Here is a tiny trained network, its code and every weight. The questions are about switching its units off for an input and a class, where a switched-off unit gives its printed mean instead of its output.

import numpy as np


def w(rows, s, z=0):
    codes = np.array(rows[::2]) - 128.0
    scale = np.full(codes.shape[1], s)
    scale[-1] = z or s
    return codes * scale


def norm(h):
    return h / np.sqrt((h * h).mean(-1, keepdims=True) + 1e-5)


def f(y):
    return y / 2 * (1 + np.tanh(0.7978845608 * (y + 0.044715 * y**3)))


def log_softmax(a):
    a = a - a.max(-1, keepdims=True)
    return a - np.log(np.exp(a).sum(-1, keepdims=True))


def net(x, mask):
    res = np.array(x, float).reshape(1, 5) / 4 @ E
    u = 0
    for l in range(4):
        y = f(norm(res) @ A[l][:, :-1].T + A[l][:, -1])
        res = res + np.where(mask[u : u + 3], y, B[l][:, -1]) @ B[l][:, :-1]
        u += 3
    return log_softmax(norm(res)[-1] @ U[:, :-1].T + U[:, -1])


A, B = {}, {}
E = w([
[120,154,241,184],'x0',
[253,116,161,97],'x1',
[150,203,178,65],'x2',
[140,65,165,248],'x3',
[150,47,180,78],'x4',
],0.0077)
A[0] = w([
[148,212,178,162,143],'0.n0',
[130,141,166,146,4],'0.n1',
[137,161,1,144,201],'0.n2',
],0.0095,0.0033)
B[0] = w([
[71,130,233,105,189],'0.n0',
[76,153,66,95,110],'0.n1',
[123,2,229,65,253],'0.n2',
],0.0067,0.0048)
A[1] = w([
[229,173,208,165,179],'1.n0',
[138,151,95,205,2],'1.n1',
[125,255,83,125,103],'1.n2',
],0.0073,0.00098)
B[1] = w([
[121,124,190,112,252],'1.n0',
[134,166,96,155,110],'1.n1',
[88,10,129,191,131],'1.n2',
],0.011,0.0026)
A[2] = w([
[66,152,207,132,160],'2.n0',
[107,96,65,163,120],'2.n1',
[149,245,167,83,253],'2.n2',
],0.012,0.0024)
B[2] = w([
[146,137,213,145,254],'2.n0',
[96,60,67,255,162],'2.n1',
[139,52,133,140,235],'2.n2',
],0.01,0.0055)
A[3] = w([
[8,189,137,110,255],'3.n0',
[80,86,162,123,205],'3.n1',
[178,16,149,215,79],'3.n2',
],0.011,0.00097)
B[3] = w([
[116,48,130,165,159],'3.n0',
[69,19,156,169,195],'3.n1',
[2,169,113,86,255],'3.n2',
],0.0086,0.0074)
U = w([
[154,239,89,126,2],'0',
[197,123,85,48,203],'1',
[131,243,119,168,37],'2',
[71,70,53,187,150],'3',
[110,111,251,142,218],'4',
],0.016,0.0051)

Each question gives the input, the list of numbers given to net, and the class t.
The units are the neurons (one row each of A and B). Each row of codes is followed by its name. A weight is (code - 128) times the scale printed after its matrix; where a second scale follows, it is the last column's (A, B and U).
mask holds one flag per neuron, layer by layer. A switched-off neuron (its flag False) gives its mean, the last column of its row in B, instead of its output. The means were averaged over made-up inputs and are rounded, as every weight is.
A unit's drop is (log p(t) with every unit on - log p(t) with that unit switched off) / (log p(t) with every unit on - log p(t) with every unit switched off).
The circuit of an input: a set's keep is (log p(t) with only the set's units on - log p(t) with every unit switched off) / (log p(t) with every unit on - log p(t) with every unit switched off). Starting from all 12 units, units are removed one at a time, each time the one whose removal leaves the highest keep (on an exact tie, the one counted first), for as long as the keep stays at least 0.8.
units of the circuit, in order: the units of the circuit, biggest drop first
most important unit: the unit with the biggest drop
k most important neurons: the k neurons with the biggest drops, biggest first
k most important neurons of layer l: the k neurons of layer l with the biggest drops, biggest first
input [-6,8,2,8,7], class 1: 2 most important neurons of layer 0 => [0.n0; 0.n2]
input [-2,-5,3,7,7], class 3: units of the circuit, in order => [0.n0; 0.n2; 1.n0; 2.n1]
input [-6,8,1,3,-6], class 1: 2 most important neurons => [2.n0; 3.n1]
input [-7,-1,0,-3,-4], class 1: most important unit => 0.n2
input [-6,-4,4,1,-1], class 1: 2 most important neurons => [0.n2; 0.n0]
input [-4,4,0,-1,-3], class 1: 2 most important neurons => [2.n0; 0.n0]
input [-6,6,-2,2,-3], class 1: 2 most important neurons of layer 3 => [3.n1; 3.n0]
input [-3,3,-7,-4,6], class 1: 2 most important neurons of layer 2 => [2.n2; 2.n0]
input [-8,-2,4,2,-3], class 1: 2 most important neurons => [0.n2; 2.n0]
input [-6,-4,1,-5,0], class 1: 2 most important neurons => [0.n2; 3.n2]
input [-4,-4,2,-3,5], class 1: 2 most important neurons of layer 2 => [2.n0; 2.n1]
